Here is a tiny trained network, its code and every weight. The questions are about switching its units off for an input and a class, where a switched-off unit gives its printed mean instead of its output.

import numpy as np


def w(rows, s, z=0):
    codes = np.array(rows[::2]) - 128.0
    scale = np.full(codes.shape[1], s)
    scale[-1] = z or s
    return codes * scale


def norm(h):
    return h / np.sqrt((h * h).mean(-1, keepdims=True) + 1e-5)


def f(y):
    return np.maximum(y, 0)


def log_softmax(a):
    a = a - a.max(-1, keepdims=True)
    return a - np.log(np.exp(a).sum(-1, keepdims=True))


def net(x, mask):
    res = np.array(x, float).reshape(1, 6) / 4 @ E
    u = 0
    for l in range(3):
        y = f(norm(res) @ A[l][:, :-1].T + A[l][:, -1])
        res = res + np.where(mask[u : u + 10], y, B[l][:, -1]) @ B[l][:, :-1]
        u += 10
    return log_softmax(norm(res)[-1] @ U[:, :-1].T + U[:, -1])


A, B = {}, {}
E = w([
[136,123,113],'x0',
[129,149,111],'x1',
[193,104,214],'x2',
[236,181,111],'x3',
[179,73,40],'x4',
[95,253,196],'x5',
],0.0046)
A[0] = w([
[17,84,165,133],'0.n0',
[171,144,162,74],'0.n1',
[86,214,50,209],'0.n2',
[102,113,77,120],'0.n3',
[108,165,194,116],'0.n4',
[224,108,50,118],'0.n5',
[102,182,122,142],'0.n6',
[95,214,162,161],'0.n7',
[40,72,254,2],'0.n8',
[151,94,168,176],'0.n9',
],0.0085,0.0033)
B[0] = w([
[79,176,254,236],'0.n0',
[241,118,146,155],'0.n1',
[147,243,143,250],'0.n2',
[24,141,135,182],'0.n3',
[153,80,170,197],'0.n4',
[104,93,87,254],'0.n5',
[129,160,102,182],'0.n6',
[184,118,94,229],'0.n7',
[63,110,212,216],'0.n8',
[227,126,133,193],'0.n9',
],0.0066,0.0042)
A[1] = w([
[124,130,131,81],'1.n0',
[195,65,177,151],'1.n1',
[3,108,112,124],'1.n2',
[147,90,105,122],'1.n3',
[136,117,172,116],'1.n4',
[97,171,117,215],'1.n5',
[12,108,192,251],'1.n6',
[114,210,113,208],'1.n7',
[146,59,153,97],'1.n8',
[127,89,163,104],'1.n9',
],0.012,0.0027)
B[1] = w([
[103,149,145,128],'1.n0',
[101,124,173,210],'1.n1',
[132,181,127,196],'1.n2',
[69,133,155,162],'1.n3',
[131,202,166,166],'1.n4',
[196,111,80,186],'1.n5',
[88,254,105,255],'1.n6',
[246,114,78,210],'1.n7',
[114,134,109,173],'1.n8',
[122,187,109,160],'1.n9',
],0.0073,0.0069)
A[2] = w([
[130,160,100,116],'2.n0',
[143,184,130,171],'2.n1',
[118,59,78,165],'2.n2',
[147,112,139,66],'2.n3',
[81,141,83,4],'2.n4',
[8,159,44,173],'2.n5',
[118,110,186,141],'2.n6',
[128,92,102,129],'2.n7',
[143,172,103,193],'2.n8',
[147,81,25,215],'2.n9',
],0.011,0.0023)
B[2] = w([
[137,98,36,186],'2.n0',
[93,13,111,254],'2.n1',
[48,31,227,191],'2.n2',
[82,81,185,138],'2.n3',
[77,209,119,154],'2.n4',
[119,66,99,253],'2.n5',
[201,158,99,175],'2.n6',
[32,61,135,159],'2.n7',
[50,3,53,239],'2.n8',
[99,31,133,254],'2.n9',
],0.0055,0.0046)
U = w([
[206,131,202,163],'0',
[69,6,125,57],'1',
[189,175,74,131],'2',
[192,129,42,13],'3',
[67,216,198,253],'4',
[63,169,59,27],'5',
],0.015,0.0013)

Each question gives the input, the list of numbers given to net, and the class t.
The units are the neurons (one row each of A and B). Each row of codes is followed by its name. A weight is (code - 128) times the scale printed after its matrix; where a second scale follows, it is the last column's (A, B and U).
mask holds one flag per neuron, layer by layer. A switched-off neuron (its flag False) gives its mean, the last column of its row in B, instead of its output. The means were averaged over made-up inputs and are rounded, as every weight is.
A unit's drop is (log p(t) with every unit on - log p(t) with that unit switched off) / (log p(t) with every unit on - log p(t) with every unit switched off).
The circuit of an input: a set's keep is (log p(t) with only the set's units on - log p(t) with every unit switched off) / (log p(t) with every unit on - log p(t) with every unit switched off). Starting from the 12 units with the biggest drops (on a tie, the unit counted first), units are removed one at a time, each time the one whose removal leaves the highest keep (on an exact tie, the one counted first), for as long as the keep stays at least 0.8.
circuit, biggest first: the units of the circuit, biggest drop first
k most important neurons: the k neurons with the biggest drops, biggest first
top k neurons in layer l: the k neurons of layer l with the biggest drops, biggest first
drop when u is switched off: that unit's drop, to one decimal
input [-5,-1,-1,-7,1,-5], class 5: circuit, biggest first => [1.n6]
input [-3,-5,-6,-2,-3,8], class 2: circuit, biggest first => [1.n7; 0.n7; 1.n5]
input [-6,0,-7,5,-4,-8], class 1: 4 most important neurons => [0.n0; 1.n6; 0.n8; 2.n9]
input [6,-7,4,8,6,2], class 1: circuit, biggest first => [0.n2; 1.n6; 1.n7]
input [-3,-1,7,2,-8,3], class 0: 2 most important neurons => [0.n7; 0.n1]
input [-2,8,-7,-1,-5,0], class 3: circuit, biggest first => [1.n7; 1.n5]
input [-5,-4,0,2,-3,6], class 2: top 2 neurons in layer 2 => [2.n2; 2.n9]
input [1,-1,-5,-1,-1,-6], class 5: 2 most important neurons => [1.n6; 1.n2]
input [-6,-7,3,8,6,1], class 1: 4 most important neurons => [0.n0; 0.n5; 0.n8; 0.n2]
input [7,-4,-4,-2,-5,-2], class 4: 2 most important neurons => [0.n0; 0.n8]
input [6,3,7,-2,1,-1], class 0: 2 most important neurons => [1.n6; 0.n9]
input [1,-7,0,-3,-3,-8], class 4: drop when 0.n0 is switched off => 0.1
input [-1,-2,6,4,-5,6], class 0: drop when 1.n6 is switched off => 0.2
input [-1,2,-4,-1,6,4], class 3: circuit, biggest first => [1.n7]
input [-6,4,-3,-6,-8,-5], class 4: drop when 0.n0 is switched off => 0.2
input [-1,3,0,-4,4,-1], class 5: drop when 0.n8 is switched off => 0.1
